Here is a tiny trained network, its code and every weight. The questions are about switching its units off for an input and a class, where a switched-off unit gives its printed mean instead of its output.

import numpy as np


def w(rows, s, z=0):
    codes = np.array(rows[::2]) - 128.0
    scale = np.full(codes.shape[1], s)
    scale[-1] = z or s
    return codes * scale


def norm(h):
    return h / np.sqrt((h * h).mean(-1, keepdims=True) + 1e-5)


def f(y):
    return y / 2 * (1 + np.tanh(0.7978845608 * (y + 0.044715 * y**3)))


def log_softmax(a):
    a = a - a.max(-1, keepdims=True)
    return a - np.log(np.exp(a).sum(-1, keepdims=True))


def net(x, mask):
    res = np.array(x, float).reshape(1, 2) / 4 @ E
    u = 0
    for l in range(4):
        y = f(norm(res) @ A[l][:, :-1].T + A[l][:, -1])
        res = res + np.where(mask[u : u + 6], y, B[l][:, -1]) @ B[l][:, :-1]
        u += 6
    return log_softmax(norm(res)[-1] @ U[:, :-1].T + U[:, -1])


A, B = {}, {}
E = w([
[104,138,254,53,201],'x0',
[148,72,99,27,56],'x1',
],0.0096)
A[0] = w([
[117,254,195,191,79,74],'0.n1',
[215,217,60,122,142,76],'0.n2',
[214,147,155,99,180,86],'0.n3',
[236,81,91,167,126,252],'0.n4',
[225,37,96,46,144,144],'0.n5',
[136,209,128,94,76,72],'0.n6',
],0.0084,0.0016)
B[0] = w([
[106,2,144,171,99,210],'0.n1',
[146,124,125,109,186,165],'0.n2',
[168,161,28,127,188,154],'0.n3',
[70,224,235,26,162,232],'0.n4',
[102,45,169,239,151,254],'0.n5',
[73,102,175,96,141,124],'0.n6',
],0.0068,0.004)
A[1] = w([
[149,183,48,150,67,9],'1.n1',
[143,89,145,126,166,98],'1.n2',
[1,192,171,110,89,61],'1.n3',
[145,158,186,165,66,179],'1.n4',
[120,207,131,136,155,191],'1.n5',
[169,84,163,127,163,80],'1.n6',
],0.0095,0.0014)
B[1] = w([
[75,249,87,106,155,253],'1.n1',
[173,150,97,183,127,200],'1.n2',
[101,92,138,96,161,187],'1.n3',
[117,143,169,143,188,161],'1.n4',
[111,85,97,121,75,199],'1.n5',
[158,128,67,119,94,217],'1.n6',
],0.012,0.0029)
A[2] = w([
[194,191,112,154,37,86],'2.n1',
[65,144,76,49,182,249],'2.n2',
[103,106,167,182,97,216],'2.n3',
[149,85,145,58,2,108],'2.n4',
[223,159,190,85,208,6],'2.n5',
[212,85,213,121,149,68],'2.n6',
],0.0094,0.0023)
B[2] = w([
[160,112,141,114,203,148],'2.n1',
[190,171,151,146,152,255],'2.n2',
[141,67,177,42,51,205],'2.n3',
[56,1,104,238,30,225],'2.n4',
[85,211,36,171,135,189],'2.n5',
[143,254,106,126,106,224],'2.n6',
],0.0089,0.0044)
A[3] = w([
[168,125,39,211,170,195],'3.n1',
[150,236,85,39,99,144],'3.n2',
[162,143,173,191,144,108],'3.n3',
[252,164,137,123,76,251],'3.n4',
[92,116,165,193,143,153],'3.n5',
[206,73,182,29,138,148],'3.n6',
],0.011,0.0028)
B[3] = w([
[147,70,231,63,145,208],'3.n1',
[6,236,115,132,26,253],'3.n2',
[58,76,104,136,2,161],'3.n3',
[90,196,146,89,229,177],'3.n4',
[200,31,25,102,54,183],'3.n5',
[111,145,190,85,212,153],'3.n6',
],0.0093,0.0073)
U = w([
[142,22,124,152,44,204],'0',
[61,254,114,112,105,181],'1',
[158,99,202,43,209,203],'2',
[209,144,69,128,177,9],'3',
[231,158,74,123,186,2],'4',
],0.015,0.0048)

Each question gives the input, the list of numbers given to net, and the class t.
The units are the neurons (one row each of A and B). Each row of codes is followed by its name. A weight is (code - 128) times the scale printed after its matrix; where a second scale follows, it is the last column's (A, B and U).
mask holds one flag per neuron, layer by layer. A switched-off neuron (its flag False) gives its mean, the last column of its row in B, instead of its output. The means were averaged over made-up inputs and are rounded, as every weight is.
A unit's drop is (log p(t) with every unit on - log p(t) with that unit switched off) / (log p(t) with every unit on - log p(t) with every unit switched off).
The circuit of an input: a set's keep is (log p(t) with only the set's units on - log p(t) with every unit switched off) / (log p(t) with every unit on - log p(t) with every unit switched off). Starting from the 12 units with the biggest drops (on a tie, the unit counted first), units are removed one at a time, each time the one whose removal leaves the highest keep (on an exact tie, the one counted first), for as long as the keep stays at least 0.8.
circuit, biggest first: the units of the circuit, biggest drop first
k most important neurons: the k neurons with the biggest drops, biggest first
top k neurons in layer l: the k neurons of layer l with the biggest drops, biggest first
drop when u is switched off: that unit's drop, to one decimal
input [-8,5], class 1: circuit, biggest first	(1.n1)
input [7,8], class 0: 3 most important neurons	(2.n4; 0.n4; 3.n2)
input [7,7], class 0: circuit, biggest first	(2.n4; 0.n4)
input [-2,3], class 2: 2 most important neurons	(0.n4; 0.n1)
input [3,1], class 2: top 2 neurons in layer 0	(0.n3; 0.n4)
input [7,6], class 1: 4 most important neurons	(2.n6; 1.n5; 0.n1; 2.n5)
input [4,-4], class 0: 2 most important neurons	(0.n4; 2.n2)
input [-3,1], class 2: 2 most important neurons	(1.n3; 0.n4)
input [6,-6], class 0: 2 most important neurons	(0.n4; 0.n1)
input [1,0], class 2: 2 most important neurons	(0.n4; 1.n1)
input [-2,0], class 2: top 3 neurons in layer 1	(1.n3; 1.n5; 1.n1)
input [2,-2], class 2: 2 most important neurons	(0.n4; 2.n4)
input [-3,2], class 2: drop when 0.n4 is switched off	0.9
input [-1,1], class 2: drop when 1.n3 is switched off	0.2
input [4,8], class 0: drop when 2.n4 is switched off	5.2
input [5,-5], class 0: top neuron in layer 1	(1.n5)
